Here is a tiny trained network, its code and every weight. The questions are about switching its units off for an input and a class, where a switched-off unit gives its printed mean instead of its output.

import numpy as np


def w(rows, s, z=0):
    codes = np.array(rows[::2]) - 128.0
    scale = np.full(codes.shape[1], s)
    scale[-1] = z or s
    return codes * scale


def norm(h):
    return h / np.sqrt((h * h).mean(-1, keepdims=True) + 1e-5)


def f(y):
    return np.maximum(y, 0)


def log_softmax(a):
    a = a - a.max(-1, keepdims=True)
    return a - np.log(np.exp(a).sum(-1, keepdims=True))


def net(x, mask):
    res = np.array(x, float).reshape(1, 6) / 4 @ E
    u = 0
    for l in range(2):
        y = f(norm(res) @ A[l][:, :-1].T + A[l][:, -1])
        res = res + np.where(mask[u : u + 11], y, B[l][:, -1]) @ B[l][:, :-1]
        u += 11
    return log_softmax(norm(res)[-1] @ U[:, :-1].T + U[:, -1])


A, B = {}, {}
E = w([
[128,131,133,124],'x0',
[144,131,127,119],'x1',
[122,234,108,169],'x2',
[117,128,130,131],'x3',
[165,102,254,228],'x4',
[98,145,207,63],'x5',
],0.0063)
A[0] = w([
[130,150,223,139,79],'L0N0',
[71,186,43,85,254],'L0N1',
[164,2,159,116,98],'L0N2',
[61,115,146,172,44],'L0N3',
[129,155,197,134,166],'L0N4',
[114,78,152,95,111],'L0N5',
[95,88,153,194,70],'L0N6',
[140,146,22,132,175],'L0N7',
[129,188,154,116,117],'L0N8',
[24,194,104,18,73],'L0N9',
[209,66,138,53,187],'L0N10',
],0.0085,0.0031)
B[0] = w([
[160,68,109,109,181],'L0N0',
[168,131,186,139,255],'L0N1',
[31,58,148,156,199],'L0N2',
[164,71,75,78,136],'L0N3',
[185,190,188,197,183],'L0N4',
[82,119,124,194,160],'L0N5',
[226,161,171,179,163],'L0N6',
[132,63,165,206,223],'L0N7',
[39,137,96,149,161],'L0N8',
[197,101,127,115,218],'L0N9',
[86,199,161,253,192],'L0N10',
],0.0055,0.0066)
A[1] = w([
[136,230,135,155,216],'L1N0',
[129,113,168,158,88],'L1N1',
[52,134,1,43,136],'L1N2',
[185,197,128,179,156],'L1N3',
[111,93,156,169,134],'L1N4',
[123,157,59,106,251],'L1N5',
[74,115,159,72,193],'L1N6',
[113,145,162,226,173],'L1N7',
[54,96,138,155,120],'L1N8',
[194,91,213,167,161],'L1N9',
[163,143,198,105,121],'L1N10',
],0.0095,0.0023)
B[1] = w([
[37,1,176,154,196],'L1N0',
[199,181,95,54,177],'L1N1',
[227,232,215,179,141],'L1N2',
[87,31,116,65,216],'L1N3',
[115,168,42,135,194],'L1N4',
[152,169,223,158,147],'L1N5',
[105,203,187,151,149],'L1N6',
[92,145,115,51,255],'L1N7',
[35,88,97,46,168],'L1N8',
[175,193,41,103,251],'L1N9',
[116,129,78,79,175],'L1N10',
],0.0063,0.0084)
U = w([
[38,87,171,160,250],'0',
[253,155,184,153,101],'1',
[120,104,101,84,38],'2',
[118,95,113,98,41],'3',
[110,122,114,113,45],'4',
[118,136,152,151,227],'5',
],0.012,0.0021)

Each question gives the input, the list of numbers given to net, and the class t.
The units are the neurons (one row each of A and B). Each row of codes is followed by its name. A weight is (code - 128) times the scale printed after its matrix; where a second scale follows, it is the last column's (A, B and U).
mask holds one flag per neuron, layer by layer. A switched-off neuron (its flag False) gives its mean, the last column of its row in B, instead of its output. The means were averaged over made-up inputs and are rounded, as every weight is.
A unit's drop is (log p(t) with every unit on - log p(t) with that unit switched off) / (log p(t) with every unit on - log p(t) with every unit switched off).
The circuit of an input: a set's keep is (log p(t) with only the set's units on - log p(t) with every unit switched off) / (log p(t) with every unit on - log p(t) with every unit switched off). Starting from the 12 units with the biggest drops (on a tie, the unit counted first), units are removed one at a time, each time the one whose removal leaves the highest keep (on an exact tie, the one counted first), for as long as the keep stays at least 0.8.
circuit, biggest first: the units of the circuit, biggest drop first
most important unit: the unit with the biggest drop
top k neurons: the k neurons with the biggest drops, biggest first
k most important neurons of layer l: the k neurons of layer l with the biggest drops, biggest first
input [5,0,-6,-4,-2,-6], class 0: circuit, biggest first => L0N2, L0N10
input [7,5,-7,-5,-5,-5], class 0: most important unit => L1N9
input [-3,8,-4,-1,-8,5], class 1: circuit, biggest first => L1N2, L1N7
input [-8,0,8,-5,-5,-4], class 0: circuit, biggest first => L1N9, L1N0, L1N5
input [-6,5,8,-6,-7,5], class 0: 3 most important neurons of layer 1 => L1N0, L1N9, L1N1
input [0,8,3,5,-8,7], class 1: circuit, biggest first => L1N2, L1N7
input [5,-7,-3,0,8,4], class 1: circuit, biggest first => L1N9, L1N0
input [-1,7,4,7,3,-3], class 2: circuit, biggest first => L0N10, L1N7
input [8,0,4,-8,4,7], class 2: 2 most important neurons of layer 0 => L0N0, L0N10
input [-5,4,8,-6,6,1], class 0: 2 most important neurons of layer 1 => L1N0, L1N3
input [5,-4,-7,-2,-7,0], class 0: 2 most important neurons of layer 1 => L1N9, L1N1
input [4,-6,1,5,4,5], class 3: top 2 neurons => L0N1, L1N10
input [-6,1,-4,-3,4,0], class 4: top 4 neurons => L1N9, L1N0, L1N1, L0N7
input [-6,-7,5,-6,3,0], class 3: most important neuron of layer 0 => L0N10
input [-1,-1,-4,3,-7,-2], class 1: 3 most important neurons of layer 0 => L0N2, L0N4, L0N6
input [2,-4,-3,-2,-4,0], class 1: 2 most important neurons of layer 1 => L1N0, L1N3
input [-4,-7,4,8,3,-5], class 2: 2 most important neurons of layer 1 => L1N7, L1N3
input [-2,1,3,2,-4,-2], class 1: 3 most important neurons of layer 1 => L1N8, L1N0, L1N9
input [1,4,7,5,4,-3], class 0: top 2 neurons => L1N0, L0N9
input [-7,5,8,-2,1,0], class 0: circuit, biggest first => L1N0
input [6,5,8,-5,2,6], class 0: top 2 neurons => L1N0, L0N8
input [7,8,5,-1,5,1], class 3: 3 most important neurons of layer 1 => L1N3, L1N0, L1N9
input [-3,1,-1,-1,-3,3], class 1: 2 most important neurons of layer 0 => L0N9, L0N4
